Below are the code and all the weights of a small trained network. Each question names an input and a target symbol and asks about switching units off, where a switched-off unit gives its printed mean instead of its output.

import numpy as np


def w(rows, s, z=0):
    codes = np.array(rows[::2]) - 128.0
    scale = np.full(codes.shape[1], s)
    scale[-1] = z or s
    return codes * scale


def f(y):
    return y / 2 * (1 + np.tanh(0.7978845608 * (y + 0.044715 * y**3)))


def softmax(a):
    e = np.exp(a - a.max(-1, keepdims=True))
    return e / e.sum(-1, keepdims=True)


def log_softmax(a):
    a = a - a.max(-1, keepdims=True)
    return a - np.log(np.exp(a).sum(-1, keepdims=True))


def net(x, mask):
    ids = ['ΞΠαβγδζηθλσψω'.index(c) for c in x.split()]
    T = len(ids)
    res = E[ids] + P[:T]
    u = 0
    for l in range(2):
        q, k, v = (res @ M[l].T for M in (Q, K, V))
        z = softmax(np.where(np.tri(T) > 0, q @ k.T / 4**0.5, -1e9)) @ v
        res = res + np.where(mask[u], z, O[l][:, -1]) @ O[l][:, :-1]
        u += 1
        y = f(res @ A[l][:, :-1].T + A[l][:, -1])
        res = res + np.where(mask[u : u + 8], y, B[l][:, -1]) @ B[l][:, :-1]
        u += 8
    return log_softmax(res[-1] @ U[:, :-1].T + U[:, -1])


Q, K, V, O, A, B = {}, {}, {}, {}, {}, {}
E = w([
[75,118,132],'Ξ',
[131,166,74],'Π',
[55,149,114],'α',
[87,141,89],'β',
[55,144,105],'γ',
[200,72,149],'δ',
[119,176,61],'ζ',
[13,128,103],'η',
[9,173,65],'θ',
[173,192,119],'λ',
[194,208,92],'σ',
[77,180,95],'ψ',
[79,176,220],'ω',
],0.014)
P = w([
[48,155,98],'0',
[69,185,119],'1',
[75,196,167],'2',
[61,181,182],'3',
[56,184,200],'4',
[32,179,192],'5',
[36,188,206],'6',
[31,187,217],'7',
[40,195,231],'8',
[24,180,226],'9',
[15,183,228],'10',
[18,201,237],'11',
[11,189,253],'12',
],0.0047)
Q[0] = w([
[227,104,111],'0.h1',
[225,33,44],'0.h1',
[2,188,194],'0.h1',
[235,17,48],'0.h1',
],0.0083)
K[0] = w([
[14,164,118],'0.h1',
[29,254,38],'0.h1',
[234,37,184],'0.h1',
[35,180,32],'0.h1',
],0.0088)
V[0] = w([
[55,203,210],'0.h1',
[137,255,201],'0.h1',
[123,126,139],'0.h1',
[158,102,163],'0.h1',
],0.0083)
O[0] = w([
[86,200,185,254],'0.h1',
[182,254,158,242],'0.h1',
[133,130,138,140],'0.h1',
[199,103,132,151],'0.h1',
],0.0082,0.0041)
A[0] = w([
[86,86,165,178],'0.n1',
[124,202,102,139],'0.n2',
[170,20,74,253],'0.n3',
[103,74,1,122],'0.n4',
[176,187,50,107],'0.n5',
[69,108,80,104],'0.n6',
[114,68,143,104],'0.n7',
[60,168,107,129],'0.n8',
],0.0087,0.0032)
B[0] = w([
[151,126,146,164],'0.n1',
[90,194,143,255],'0.n2',
[194,163,150,128],'0.n3',
[66,171,20,140],'0.n4',
[47,254,128,136],'0.n5',
[76,126,133,132],'0.n6',
[126,126,107,117],'0.n7',
[76,144,146,242],'0.n8',
],0.007,0.0054)
Q[1] = w([
[193,181,188],'1.h1',
[210,130,88],'1.h1',
[145,204,195],'1.h1',
[52,254,137],'1.h1',
],0.0048)
K[1] = w([
[51,56,218],'1.h1',
[49,155,87],'1.h1',
[96,48,254],'1.h1',
[236,71,217],'1.h1',
],0.0037)
V[1] = w([
[45,145,122],'1.h1',
[103,213,41],'1.h1',
[148,95,253],'1.h1',
[142,191,104],'1.h1',
],0.0075)
O[1] = w([
[151,53,66,255],'1.h1',
[206,125,14,218],'1.h1',
[143,109,253,234],'1.h1',
[203,152,99,225],'1.h1',
],0.0057,0.0063)
A[1] = w([
[91,2,138,254],'1.n1',
[178,170,90,241],'1.n2',
[203,6,112,141],'1.n3',
[135,39,18,67],'1.n4',
[55,56,144,187],'1.n5',
[196,193,73,241],'1.n6',
[100,106,131,106],'1.n7',
[137,138,170,85],'1.n8',
],0.01,0.0041)
B[1] = w([
[255,173,136,169],'1.n1',
[95,55,181,215],'1.n2',
[137,56,166,129],'1.n3',
[218,147,12,145],'1.n4',
[171,219,141,174],'1.n5',
[91,47,173,254],'1.n6',
[139,159,112,123],'1.n7',
[118,126,92,176],'1.n8',
],0.0092,0.007)
U = w([
[224,190,181,133],'Ξ',
[175,141,88,72],'Π',
[92,113,153,94],'α',
[173,204,76,20],'β',
[74,236,70,2],'γ',
[255,88,147,78],'δ',
[140,80,90,174],'ζ',
[180,191,90,107],'η',
[85,160,90,170],'θ',
[184,1,228,188],'λ',
[52,60,174,38],'σ',
[9,95,123,197],'ψ',
[53,212,242,157],'ω',
],0.0071,0.0073)

Each question gives the input, a string of symbols that net reads in full, and the target symbol t.
The units are the heads (4 rows each of Q, K, V and O) and the neurons (one row each of A and B). Each row of codes is followed by its name. A weight is (code - 128) times the scale printed after its matrix; where a second scale follows, it is the last column's (O, A, B and U).
mask holds one flag per unit, layer by layer, with each layer's heads first. A switched-off unit (its flag False) gives its mean, the last column of its rows in O or B, instead of its output. The means were averaged over made-up inputs and are rounded, as every weight is.
A unit's drop is (log p(t) with every unit on - log p(t) with that unit switched off) / (log p(t) with every unit on - log p(t) with every unit switched off).
The circuit of an input: a set's keep is (log p(t) with only the set's units on - log p(t) with every unit switched off) / (log p(t) with every unit on - log p(t) with every unit switched off). Starting from the 12 units with the biggest drops (on a tie, the unit counted first), units are removed one at a time, each time the one whose removal leaves the highest keep (on an exact tie, the one counted first), for as long as the keep stays at least 0.8.
units of the circuit, in order: the units of the circuit, biggest drop first
most important unit: the unit with the biggest drop
top k neurons: the k neurons with the biggest drops, biggest first
top k neurons in layer l: the k neurons of layer l with the biggest drops, biggest first
drop of u: that unit's drop, to one decimal
input ζ ζ ω ω ω ω θ α ω ω β, target ω: most important unit => 0.h1
input ω δ ω σ, target ω: units of the circuit, in order => [0.n5, 1.h1, 0.h1, 0.n2]
input β λ δ ω ω λ δ, target ω: units of the circuit, in order => [0.h1, 1.h1]
input δ ω ω θ, target γ: top 3 neurons in layer 1 => [1.n5, 1.n6, 1.n2]
input λ δ λ, target λ: top 3 neurons => [1.n6, 1.n2, 0.n8]
input σ ψ α δ ζ, target ψ: top 3 neurons => [1.n6, 0.n5, 1.n1]
input δ Π η ω, target Ξ: top 2 neurons => [1.n1, 1.n6]
input ψ δ ω ω ω ω ω θ ω ω ω, target Ξ: top 2 neurons in layer 1 => [1.n1, 1.n5]
input ψ α λ ζ ψ, target ψ: units of the circuit, in order => [1.h1, 1.n6, 1.n2, 1.n1]
input θ ω δ θ ω Ξ, target δ: top 2 neurons => [0.n2, 1.n1]
input ω ψ ω β ω δ δ λ, target λ: top 3 neurons in layer 1 => [1.n6, 1.n2, 1.n5]
input ψ ω ζ ψ δ ψ β, target ζ: top 2 neurons => [1.n4, 0.n2]
input ψ δ η β, target ζ: top 2 neurons in layer 0 => [0.n4, 0.n3]
input α δ α θ, target γ: top 3 neurons in layer 0 => [0.n4, 0.n6, 0.n8]
input ψ λ ω ω ψ ω λ, target ω: drop of 0.n5 => 0.3
input δ ψ ω ψ ψ ζ α ω θ ω α σ, target ω: drop of 0.n4 => 0.0
input γ ω α η ψ Π, target ψ: drop of 1.n6 => 0.5
